Below is a small trained network, with its code and all its weights. Each question gives an input and a class and asks what happens when units are switched off, that is, made to give their printed mean instead of their output.

import numpy as np


def w(rows, s, z=0):
    codes = np.array(rows[::2]) - 128.0
    scale = np.full(codes.shape[1], s)
    scale[-1] = z or s
    return codes * scale


def f(y):
    return y / 2 * (1 + np.tanh(0.7978845608 * (y + 0.044715 * y**3)))


def log_softmax(a):
    a = a - a.max(-1, keepdims=True)
    return a - np.log(np.exp(a).sum(-1, keepdims=True))


def net(x, mask):
    res = np.array(x, float).reshape(1, 5) / 4 @ E
    y = f(res @ A[0][:, :-1].T + A[0][:, -1])
    res = res + np.where(mask, y, B[0][:, -1]) @ B[0][:, :-1]
    return log_softmax(res[-1] @ U[:, :-1].T + U[:, -1])


A, B = {}, {}
E = w([
[70,239,146,20,156],'x0',
[52,124,76,114,1],'x1',
[128,127,133,127,127],'x2',
[24,166,152,240,176],'x3',
[130,130,127,129,128],'x4',
],0.0082)
A[0] = w([
[115,166,149,115,170,66],'N0',
[125,128,106,105,114,121],'N1',
[139,133,107,129,139,106],'N2',
[116,178,104,46,50,122],'N3',
[118,179,135,85,189,119],'N4',
[201,109,142,98,112,180],'N5',
[127,111,123,152,159,117],'N6',
[13,178,103,192,151,170],'N7',
[89,121,108,173,80,185],'N8',
[212,121,111,103,130,108],'N9',
[130,129,115,204,119,107],'N10',
[182,104,130,112,130,72],'N11',
[123,114,93,152,155,132],'N12',
[139,136,125,127,128,95],'N13',
[141,138,125,183,190,134],'N14',
[48,103,88,165,27,196],'N15',
[193,149,142,85,247,123],'N16',
[203,30,109,208,24,66],'N17',
[202,80,145,94,130,62],'N18',
[151,146,147,121,136,114],'N19',
[119,116,122,120,139,105],'N20',
[148,97,147,195,166,135],'N21',
[124,130,131,132,129,132],'N22',
[131,106,131,48,89,126],'N23',
[146,94,142,218,187,150],'N24',
[18,188,145,199,125,18],'N25',
[188,55,105,194,52,218],'N26',
[46,105,119,175,15,10],'N27',
[135,138,119,125,138,107],'N28',
[203,122,111,107,131,112],'N29',
[128,123,127,147,151,122],'N30',
[137,136,119,111,111,153],'N31',
[151,130,88,123,148,99],'N32',
],0.014,0.011)
B[0] = w([
[114,134,152,157,160,147],'N0',
[134,126,136,116,106,140],'N1',
[132,131,140,132,141,122],'N2',
[165,86,110,100,29,216],'N3',
[146,130,126,138,204,186],'N4',
[140,99,98,108,169,195],'N5',
[102,128,126,118,88,142],'N6',
[78,169,172,185,143,244],'N7',
[173,101,124,111,139,194],'N8',
[118,162,149,127,174,168],'N9',
[132,110,136,158,82,159],'N10',
[122,147,137,156,150,141],'N11',
[141,144,136,133,102,141],'N12',
[110,124,122,125,139,119],'N13',
[119,117,147,141,52,181],'N14',
[168,91,80,69,166,245],'N15',
[108,142,114,127,241,218],'N16',
[170,95,72,49,225,216],'N17',
[98,134,150,180,149,159],'N18',
[121,122,127,128,151,133],'N19',
[132,140,125,134,135,121],'N20',
[129,122,123,134,41,185],'N21',
[131,131,138,124,126,130],'N22',
[160,99,114,108,55,184],'N23',
[135,121,137,131,7,212],'N24',
[166,100,91,64,253,189],'N25',
[48,206,196,214,161,248],'N26',
[64,200,181,199,167,178],'N27',
[152,132,147,138,153,123],'N28',
[116,153,135,127,169,162],'N29',
[143,141,139,141,108,137],'N30',
[126,92,107,137,110,150],'N31',
[116,114,141,121,145,125],'N32',
],0.028,0.014)
U = w([
[77,208,132,166,153,80],'0',
[178,125,41,30,191,252],'1',
[155,127,95,103,2,61],'2',
],0.0087,0.0016)

Each question gives the input, the list of numbers given to net, and the class t.
The units are the neurons (one row each of A and B). Each row of codes is followed by its name. A weight is (code - 128) times the scale printed after its matrix; where a second scale follows, it is the last column's (A, B and U).
mask holds one flag per neuron, in row order. A switched-off neuron (its flag False) gives its mean, the last column of its row in B, instead of its output. The means were averaged over made-up inputs and are rounded, as every weight is.
A unit's drop is (log p(t) with every unit on - log p(t) with that unit switched off) / (log p(t) with every unit on - log p(t) with every unit switched off).
k most important neurons: the k neurons with the biggest drops, biggest first
drop when u is switched off: that unit's drop, to one decimal
input [8,1,4,5,5], class 1: most important neuron => [N25]
input [3,5,-1,1,-8], class 1: 2 most important neurons => [N24 N15]
input [3,3,-7,7,2], class 1: 3 most important neurons => [N25 N26 N15]
input [-6,-1,1,-6,0], class 0: 2 most important neurons => [N26 N15]
input [6,1,4,6,-2], class 1: 2 most important neurons => [N25 N26]
input [0,-4,-5,0,2], class 0: 3 most important neurons => [N15 N17 N3]
input [1,2,1,7,2], class 1: 4 most important neurons => [N25 N26 N15 N8]
input [-2,0,0,6,-7], class 2: 2 most important neurons => [N24 N16]
input [5,4,-7,7,0], class 1: 3 most important neurons => [N25 N26 N15]
input [1,1,5,4,-4], class 1: 2 most important neurons => [N26 N27]
input [0,-2,7,-5,6], class 0: 3 most important neurons => [N15 N17 N25]
input [-3,-7,-5,0,-1], class 0: drop when N16 is switched off => 5.1
input [5,2,3,7,-6], class 1: drop when N25 is switched off => 3.8
input [-7,-4,-2,-3,6], class 0: drop when N26 is switched off => 2.5
